Here is a tiny trained network, its code and every weight. The questions are about switching its units off for an input and a class, where a switched-off unit gives its printed mean instead of its output.

import numpy as np


def w(rows, s, z=0):
    codes = np.array(rows[::2]) - 128.0
    scale = np.full(codes.shape[1], s)
    scale[-1] = z or s
    return codes * scale


def norm(h):
    return h / np.sqrt((h * h).mean(-1, keepdims=True) + 1e-5)


def f(y):
    return np.maximum(y, 0)


def log_softmax(a):
    a = a - a.max(-1, keepdims=True)
    return a - np.log(np.exp(a).sum(-1, keepdims=True))


def net(x, mask):
    res = np.array(x, float).reshape(1, 2) / 4 @ E
    u = 0
    for l in range(3):
        y = f(norm(res) @ A[l][:, :-1].T + A[l][:, -1])
        res = res + np.where(mask[u : u + 7], y, B[l][:, -1]) @ B[l][:, :-1]
        u += 7
    return log_softmax(norm(res)[-1] @ U[:, :-1].T + U[:, -1])


A, B = {}, {}
E = w([
[48,94,125,202,80,200,5,27,194],'x0',
[227,155,4,220,130,210,114,106,60],'x1',
],0.0022)
A[0] = w([
[105,114,165,96,140,101,144,127,146,255],'0.n0',
[95,114,128,148,125,149,95,80,143,216],'0.n1',
[92,120,134,165,111,140,113,136,163,142],'0.n2',
[146,80,105,100,10,71,108,159,128,103],'0.n3',
[154,129,60,122,252,92,97,81,145,34],'0.n4',
[130,129,188,80,69,151,182,168,99,69],'0.n5',
[139,110,147,117,78,156,89,118,123,46],'0.n6',
],0.0039,0.0009)
B[0] = w([
[198,171,71,218,1,176,131,189,96,250],'0.n0',
[185,172,79,129,208,50,138,182,85,254],'0.n1',
[190,124,114,133,225,106,164,133,131,206],'0.n2',
[109,144,123,162,124,127,121,143,92,156],'0.n3',
[166,171,106,190,80,90,76,245,123,169],'0.n4',
[129,105,67,159,247,65,102,66,126,220],'0.n5',
[133,117,90,148,167,101,161,142,150,174],'0.n6',
],0.0029,0.0025)
A[1] = w([
[38,100,213,105,102,47,116,141,195,77],'1.n0',
[159,150,89,181,147,95,100,170,125,229],'1.n1',
[31,104,152,153,145,134,2,50,202,1],'1.n2',
[90,154,182,63,157,125,113,102,168,90],'1.n3',
[120,135,127,95,87,146,160,84,123,101],'1.n4',
[102,106,159,109,100,119,128,117,130,122],'1.n5',
[75,126,177,100,103,76,106,147,152,133],'1.n6',
],0.0057,0.00088)
B[1] = w([
[164,143,134,139,78,219,105,173,77,203],'1.n0',
[66,111,172,123,98,115,107,95,173,254],'1.n1',
[134,131,43,129,218,2,163,60,148,207],'1.n2',
[82,168,158,121,121,187,86,127,141,146],'1.n3',
[123,134,160,138,87,118,147,130,156,128],'1.n4',
[120,94,147,148,48,118,152,139,141,140],'1.n5',
[146,99,134,159,97,180,147,130,116,175],'1.n6',
],0.0058,0.0067)
A[2] = w([
[57,102,220,30,125,193,126,82,180,54],'2.n0',
[164,128,92,168,72,254,94,124,79,54],'2.n1',
[153,111,180,86,172,97,164,196,114,2],'2.n2',
[120,91,138,172,141,132,100,109,142,177],'2.n3',
[165,133,127,37,161,99,212,164,90,77],'2.n4',
[148,107,146,170,74,200,130,123,118,49],'2.n5',
[171,127,94,153,89,245,89,117,95,34],'2.n6',
],0.0069,0.00075)
B[2] = w([
[74,120,173,3,66,107,188,130,147,162],'2.n0',
[146,94,157,221,78,161,216,220,112,254],'2.n1',
[154,140,47,151,166,109,138,77,125,196],'2.n2',
[162,131,139,70,136,120,184,167,88,193],'2.n3',
[94,114,81,143,187,52,82,34,174,215],'2.n4',
[133,117,79,215,124,119,156,120,136,209],'2.n5',
[135,116,137,182,84,164,199,192,114,230],'2.n6',
],0.0058)
U = w([
[135,127,43,151,201,54,106,41,151,200],'0',
[150,102,125,219,66,179,199,194,109,179],'1',
[76,117,191,15,67,111,159,132,151,169],'2',
[165,164,153,71,153,221,23,127,106,2],'3',
[139,154,158,92,158,212,46,125,116,30],'4',
[139,147,172,94,144,182,3,136,112,30],'5',
[148,145,162,79,154,226,2,127,109,26],'6',
],0.0088,0.0031)

Each question gives the input, the list of numbers given to net, and the class t.
The units are the neurons (one row each of A and B). Each row of codes is followed by its name. A weight is (code - 128) times the scale printed after its matrix; where a second scale follows, it is the last column's (A, B and U).
mask holds one flag per neuron, layer by layer. A switched-off neuron (its flag False) gives its mean, the last column of its row in B, instead of its output. The means were averaged over made-up inputs and are rounded, as every weight is.
A unit's drop is (log p(t) with every unit on - log p(t) with that unit switched off) / (log p(t) with every unit on - log p(t) with every unit switched off).
most important unit: the unit with the biggest drop
top k neurons: the k neurons with the biggest drops, biggest first
top k neurons in layer l: the k neurons of layer l with the biggest drops, biggest first
drop of u: that unit's drop, to one decimal
input [0,2], class 2: most important unit	1.n0
input [2,-1], class 2: top 2 neurons	1.n2, 1.n1
input [0,-3], class 2: top 3 neurons	0.n0, 0.n5, 1.n0
input [-3,0], class 2: top 2 neurons in layer 1	1.n2, 1.n1
input [-4,4], class 0: top 3 neurons	1.n0, 0.n0, 1.n6
input [6,-6], class 0: top 2 neurons in layer 2	2.n1, 2.n6
input [1,3], class 2: top 2 neurons	1.n1, 0.n0
input [-1,-2], class 2: top 2 neurons	0.n0, 1.n2
input [-1,2], class 2: top 2 neurons	1.n0, 1.n2
input [1,0], class 2: top 2 neurons	1.n1, 1.n2
input [3,-2], class 2: top 2 neurons in layer 0	0.n1, 0.n2
input [-5,2], class 0: drop of 2.n6	0.0
input [5,-3], class 0: drop of 1.n2	3.2
input [2,1], class 2: drop of 1.n2	0.6
input [5,-4], class 0: drop of 1.n2	3.3
input [-2,1], class 2: top neuron in layer 1	1.n2
